Below is a small trained network, with its code and all its weights. Each question gives an input and a target symbol and asks what happens when units are switched off, that is, made to give their printed mean instead of their output.

import numpy as np


def w(rows, s, z=0):
    codes = np.array(rows[::2]) - 128.0
    scale = np.full(codes.shape[1], s)
    scale[-1] = z or s
    return codes * scale


def norm(h):
    return h / np.sqrt((h * h).mean(-1, keepdims=True) + 1e-5)


def f(y):
    return y / 2 * (1 + np.tanh(0.7978845608 * (y + 0.044715 * y**3)))


def softmax(a):
    e = np.exp(a - a.max(-1, keepdims=True))
    return e / e.sum(-1, keepdims=True)


def log_softmax(a):
    a = a - a.max(-1, keepdims=True)
    return a - np.log(np.exp(a).sum(-1, keepdims=True))


def net(x, mask):
    ids = ['αβγζηθφψω'.index(c) for c in x.split()]
    T = len(ids)
    res = E[ids] + P[:T]
    q, k, v = (norm(res) @ M[0].T for M in (Q, K, V))
    z = softmax(np.where(np.tri(T) > 0, q @ k.T / 4**0.5, -1e9)) @ v
    res = res + np.where(mask[0], z, O[0][:, -1]) @ O[0][:, :-1]
    y = f(norm(res) @ A[0][:, :-1].T + A[0][:, -1])
    res = res + np.where(mask[1:25], y, B[0][:, -1]) @ B[0][:, :-1]
    return log_softmax(norm(res)[-1] @ U[:, :-1].T + U[:, -1])


Q, K, V, O, A, B = {}, {}, {}, {}, {}, {}
E = w([
[127,71,100,137],'α',
[127,74,102,141],'β',
[156,150,143,189],'γ',
[115,203,93,187],'ζ',
[166,86,54,87],'η',
[166,130,90,109],'θ',
[4,150,149,146],'φ',
[110,66,55,83],'ψ',
[115,163,82,117],'ω',
],0.022)
P = w([
[199,155,1,209],'0',
[194,146,34,182],'1',
[189,138,58,159],'2',
[180,125,94,148],'3',
[172,126,109,137],'4',
[165,117,120,127],'5',
[162,119,132,123],'6',
[156,121,141,120],'7',
[147,129,146,101],'8',
[143,133,154,107],'9',
[138,109,149,146],'10',
],0.0091)
Q[0] = w([
[123,115,174,74],'H1',
[8,211,160,52],'H1',
[118,134,81,120],'H1',
[203,96,34,182],'H1',
],0.013)
K[0] = w([
[249,138,114,213],'H1',
[152,141,27,230],'H1',
[15,102,85,119],'H1',
[82,199,201,90],'H1',
],0.012)
V[0] = w([
[111,73,202,210],'H1',
[197,88,248,190],'H1',
[148,200,121,107],'H1',
[221,114,165,61],'H1',
],0.012)
O[0] = w([
[54,187,202,186,63],'H1',
[185,58,63,214,2],'H1',
[187,62,246,45,145],'H1',
[255,139,25,86,33],'H1',
],0.007,0.0064)
A[0] = w([
[124,140,89,156,70],'N1',
[50,119,84,141,128],'N2',
[155,177,154,173,81],'N3',
[174,201,174,176,111],'N4',
[154,118,157,138,69],'N5',
[146,75,124,151,140],'N6',
[111,52,190,208,118],'N7',
[78,205,151,78,166],'N8',
[122,132,158,59,204],'N9',
[163,99,230,117,158],'N10',
[191,74,129,138,142],'N11',
[221,124,72,187,4],'N12',
[101,83,99,130,81],'N13',
[85,156,143,155,51],'N14',
[248,129,149,126,137],'N15',
[114,94,83,106,100],'N16',
[135,111,143,164,115],'N17',
[42,122,119,164,178],'N18',
[21,207,122,136,113],'N19',
[133,77,170,141,17],'N20',
[129,92,163,147,135],'N21',
[147,204,128,114,198],'N22',
[92,135,190,143,182],'N23',
[194,97,94,139,37],'N24',
],0.014,0.0037)
B[0] = w([
[127,121,121,89,136],'N1',
[146,197,162,73,190],'N2',
[121,125,75,113,199],'N3',
[31,134,23,88,252],'N4',
[168,112,107,96,128],'N5',
[119,127,108,166,172],'N6',
[34,101,87,182,245],'N7',
[126,23,160,120,249],'N8',
[95,75,151,159,232],'N9',
[59,2,125,61,200],'N10',
[175,73,113,139,209],'N11',
[198,129,178,136,253],'N12',
[102,182,88,110,152],'N13',
[125,105,161,158,153],'N14',
[176,150,226,108,251],'N15',
[116,218,143,145,176],'N16',
[110,112,62,165,156],'N17',
[114,201,225,122,222],'N18',
[164,86,151,131,247],'N19',
[107,85,104,140,122],'N20',
[93,84,92,174,152],'N21',
[102,100,51,117,202],'N22',
[101,92,134,167,210],'N23',
[176,121,135,146,182],'N24',
],0.0077,0.0052)
U = w([
[78,166,222,125,178],'α',
[136,126,184,136,255],'β',
[6,144,110,133,63],'γ',
[102,146,82,205,150],'ζ',
[94,209,142,122,126],'η',
[90,198,161,128,99],'θ',
[160,137,109,111,117],'φ',
[85,188,56,56,114],'ψ',
[95,81,141,40,132],'ω',
],0.015,0.0043)

Each question gives the input, a string of symbols that net reads in full, and the target symbol t.
The units are the heads (4 rows each of Q, K, V and O) and the neurons (one row each of A and B). Each row of codes is followed by its name. A weight is (code - 128) times the scale printed after its matrix; where a second scale follows, it is the last column's (O, A, B and U).
mask holds one flag per unit, heads first, then neurons. A switched-off unit (its flag False) gives its mean, the last column of its rows in O or B, instead of its output. The means were averaged over made-up inputs and are rounded, as every weight is.
A unit's drop is (log p(t) with every unit on - log p(t) with that unit switched off) / (log p(t) with every unit on - log p(t) with every unit switched off).
The circuit of an input: a set's keep is (log p(t) with only the set's units on - log p(t) with every unit switched off) / (log p(t) with every unit on - log p(t) with every unit switched off). Starting from the 12 units with the biggest drops (on a tie, the unit counted first), units are removed one at a time, each time the one whose removal leaves the highest keep (on an exact tie, the one counted first), for as long as the keep stays at least 0.8.
circuit, biggest first: the units of the circuit, biggest drop first
top k neurons: the k neurons with the biggest drops, biggest first
drop of u: that unit's drop, to one decimal
input α α ψ γ γ ψ γ η θ, target β: circuit, biggest first : (N4)
input α ψ η β η η β η, target φ: circuit, biggest first : (H1, N4, N10)
input γ θ ψ α α γ γ γ φ η, target α: circuit, biggest first : (H1, N18)
input γ γ ψ α ω ψ γ γ, target ψ: circuit, biggest first : (N4, H1)
input α γ γ η ω α γ γ ψ ψ ζ, target ψ: circuit, biggest first : (H1, N22)
input γ η γ γ ω β α ψ α ψ η, target ψ: circuit, biggest first : (H1, N8)
input ω α γ, target ω: circuit, biggest first : (H1, N10)
input ω α φ, target α: circuit, biggest first : (N18, N4)
input η γ β α, target ζ: top 2 neurons : (N15, N6)
input φ α ζ, target α: top 2 neurons : (N18, N19)
input α γ β η γ γ γ, target ζ: top 2 neurons : (N4, N7)
input α η γ ζ ω γ, target ω: drop of H1 : 0.5
input α θ γ ψ γ α, target ψ: drop of N18 : 0.1
input φ γ β γ θ, target α: top neuron : (N18)
input ω γ γ η α, target φ: drop of H1 : 1.4
input α α α ω β ζ, target ω: top 2 neurons : (N8, N19)
